Below are the code and all the weights of a small trained network. Each question names an input and a target symbol and asks about switching units off, where a switched-off unit gives its printed mean instead of its output.

import numpy as np


def w(rows, s, z=0):
    codes = np.array(rows[::2]) - 128.0
    scale = np.full(codes.shape[1], s)
    scale[-1] = z or s
    return codes * scale


def f(y):
    return np.maximum(y, 0)


def softmax(a):
    e = np.exp(a - a.max(-1, keepdims=True))
    return e / e.sum(-1, keepdims=True)


def log_softmax(a):
    a = a - a.max(-1, keepdims=True)
    return a - np.log(np.exp(a).sum(-1, keepdims=True))


def net(x, mask):
    ids = ['Σαγζμξπ'.index(c) for c in x.split()]
    T = len(ids)
    res = E[ids] + P[:T]
    u = 0
    for l in range(2):
        r = res
        for j in range(2):
            rows = slice(2 * j, 2 * j + 2)
            q, k, v = (r @ M[l][rows].T for M in (Q, K, V))
            z = softmax(np.where(np.tri(T) > 0, q @ k.T / 2**0.5, -1e9)) @ v
            o = O[l][rows]
            res = res + np.where(mask[u + j], z, o[:, -1]) @ o[:, :-1]
        u += 2
        y = f(res @ A[l][:, :-1].T + A[l][:, -1])
        res = res + np.where(mask[u : u + 8], y, B[l][:, -1]) @ B[l][:, :-1]
        u += 8
    return log_softmax(res[-1] @ U[:, :-1].T + U[:, -1])


Q, K, V, O, A, B = {}, {}, {}, {}, {}, {}
E = w([
[199,104,181,188],'Σ',
[88,195,69,159],'α',
[158,69,117,170],'γ',
[251,108,179,154],'ζ',
[93,199,183,77],'μ',
[146,70,131,57],'ξ',
[234,130,78,70],'π',
],0.02)
P = w([
[6,132,87,157],'0',
[29,90,57,175],'1',
[73,85,102,148],'2',
[86,99,115,124],'3',
[92,100,103,138],'4',
[77,112,118,105],'5',
],0.011)
Q[0] = w([
[173,12,25,117],'0.h1',
[73,253,65,227],'0.h1',
[243,114,212,104],'0.h2',
[153,253,147,80],'0.h2',
],0.006)
K[0] = w([
[233,50,166,179],'0.h1',
[91,115,125,255],'0.h1',
[239,239,79,21],'0.h2',
[55,147,119,43],'0.h2',
],0.0085)
V[0] = w([
[72,129,147,106],'0.h1',
[133,225,90,111],'0.h1',
[86,178,202,68],'0.h2',
[2,125,55,71],'0.h2',
],0.0082)
O[0] = w([
[170,71,232,152,210],'0.h1',
[203,84,194,137,136],'0.h1',
[174,123,49,179,131],'0.h2',
[255,86,148,97,251],'0.h2',
],0.0076,0.0017)
A[0] = w([
[254,44,83,148,164],'0.n1',
[91,128,132,53,8],'0.n2',
[164,10,122,148,253],'0.n3',
[107,100,124,99,73],'0.n4',
[63,51,63,42,181],'0.n5',
[140,35,33,68,11],'0.n6',
[189,177,236,116,151],'0.n7',
[184,23,150,194,179],'0.n8',
],0.0078,0.0039)
B[0] = w([
[70,130,126,124,242],'0.n1',
[130,121,133,220,138],'0.n2',
[75,195,69,176,254],'0.n3',
[85,30,155,186,138],'0.n4',
[254,95,43,214,216],'0.n5',
[184,74,133,103,178],'0.n6',
[123,106,137,86,240],'0.n7',
[68,144,112,138,227],'0.n8',
],0.0088,0.0058)
Q[1] = w([
[60,147,157,136],'1.h1',
[97,93,81,1],'1.h1',
[216,206,218,192],'1.h2',
[208,222,67,179],'1.h2',
],0.0068)
K[1] = w([
[25,236,123,105],'1.h1',
[124,125,113,47],'1.h1',
[255,179,245,36],'1.h2',
[141,156,189,56],'1.h2',
],0.0066)
V[1] = w([
[64,185,61,149],'1.h1',
[254,126,143,101],'1.h1',
[83,123,54,193],'1.h2',
[120,12,155,134],'1.h2',
],0.011)
O[1] = w([
[145,254,189,93,201],'1.h1',
[176,176,51,163,62],'1.h1',
[185,194,161,233,254],'1.h2',
[137,23,190,161,137],'1.h2',
],0.0088,0.0098)
A[1] = w([
[213,130,119,186,173],'1.n1',
[144,150,199,114,22],'1.n2',
[37,169,118,158,168],'1.n3',
[37,224,132,82,216],'1.n4',
[190,135,30,131,3],'1.n5',
[144,177,215,26,184],'1.n6',
[92,211,11,86,241],'1.n7',
[238,137,174,255,221],'1.n8',
],0.01,0.0046)
B[1] = w([
[142,143,98,119,186],'1.n1',
[162,195,159,252,156],'1.n2',
[128,113,173,25,175],'1.n3',
[201,96,154,69,192],'1.n4',
[94,81,172,196,165],'1.n5',
[94,125,109,119,183],'1.n6',
[130,120,63,97,160],'1.n7',
[91,137,141,128,250],'1.n8',
],0.011,0.023)
U = w([
[117,51,192,101,66],'Σ',
[235,187,91,86,97],'α',
[29,196,91,92,95],'γ',
[218,98,144,101,111],'ζ',
[1,26,116,37,254],'μ',
[142,66,148,142,140],'ξ',
[203,154,78,110,161],'π',
],0.0093,0.0066)

Each question gives the input, a string of symbols that net reads in full, and the target symbol t.
The units are the heads (2 rows each of Q, K, V and O) and the neurons (one row each of A and B). Each row of codes is followed by its name. A weight is (code - 128) times the scale printed after its matrix; where a second scale follows, it is the last column's (O, A, B and U).
mask holds one flag per unit, layer by layer, with each layer's heads first. A switched-off unit (its flag False) gives its mean, the last column of its rows in O or B, instead of its output. The means were averaged over made-up inputs and are rounded, as every weight is.
A unit's drop is (log p(t) with every unit on - log p(t) with that unit switched off) / (log p(t) with every unit on - log p(t) with every unit switched off).
k most important neurons: the k neurons with the biggest drops, biggest first
k most important neurons of layer l: the k neurons of layer l with the biggest drops, biggest first
heads that matter: for each layer, one digit per head in row order, 1 if its drop is at least 0.15 and else 0, layers parted by /
input π μ μ ζ μ μ, target μ: 3 most important neurons : [0.n5, 1.n2, 0.n7]
input ζ μ Σ, target Σ: 2 most important neurons : [1.n4, 0.n5]
input μ μ Σ, target Σ: heads that matter : 00 / 10
input Σ α γ ξ, target ξ: 2 most important neurons : [1.n5, 0.n5]
input Σ Σ μ π, target π: 3 most important neurons of layer 1 : [1.n7, 1.n1, 1.n5]
input Σ Σ ζ, target Σ: 2 most important neurons of layer 0 : [0.n3, 0.n5]
input ξ π α Σ Σ γ, target γ: 2 most important neurons : [0.n5, 1.n4]
input Σ ζ ζ μ γ, target γ: heads that matter : 10 / 01
input Σ Σ μ, target Σ: 3 most important neurons of layer 1 : [1.n1, 1.n6, 1.n7]
input μ ξ μ, target ξ: 2 most important neurons : [0.n7, 0.n5]
input ζ Σ α μ, target α: heads that matter : 00 / 01
input π α ζ, target α: 4 most important neurons : [0.n3, 1.n4, 1.n5, 1.n8]
input μ ζ Σ Σ ζ, target Σ: 2 most important neurons : [0.n5, 0.n3]
input μ π γ α μ, target α: 2 most important neurons : [1.n5, 0.n3]
input Σ μ ζ, target μ: most important neuron of layer 0 : [0.n3]
input μ ξ γ ξ μ, target ξ: heads that matter : 10 / 01
input Σ ξ π γ ζ, target γ: most important neuron : [1.n8]
input α α μ μ α, target μ: heads that matter : 00 / 01
input ζ Σ μ, target Σ: heads that matter : 11 / 10
input Σ ξ μ μ μ, target μ: 2 most important neurons of layer 1 : [1.n2, 1.n4]
input Σ γ μ μ α, target α: 3 most important neurons of layer 1 : [1.n4, 1.n5, 1.n8]
input ξ γ ξ, target ξ: 3 most important neurons : [0.n5, 1.n5, 0.n6]
input μ α α, target α: heads that matter : 01 / 01
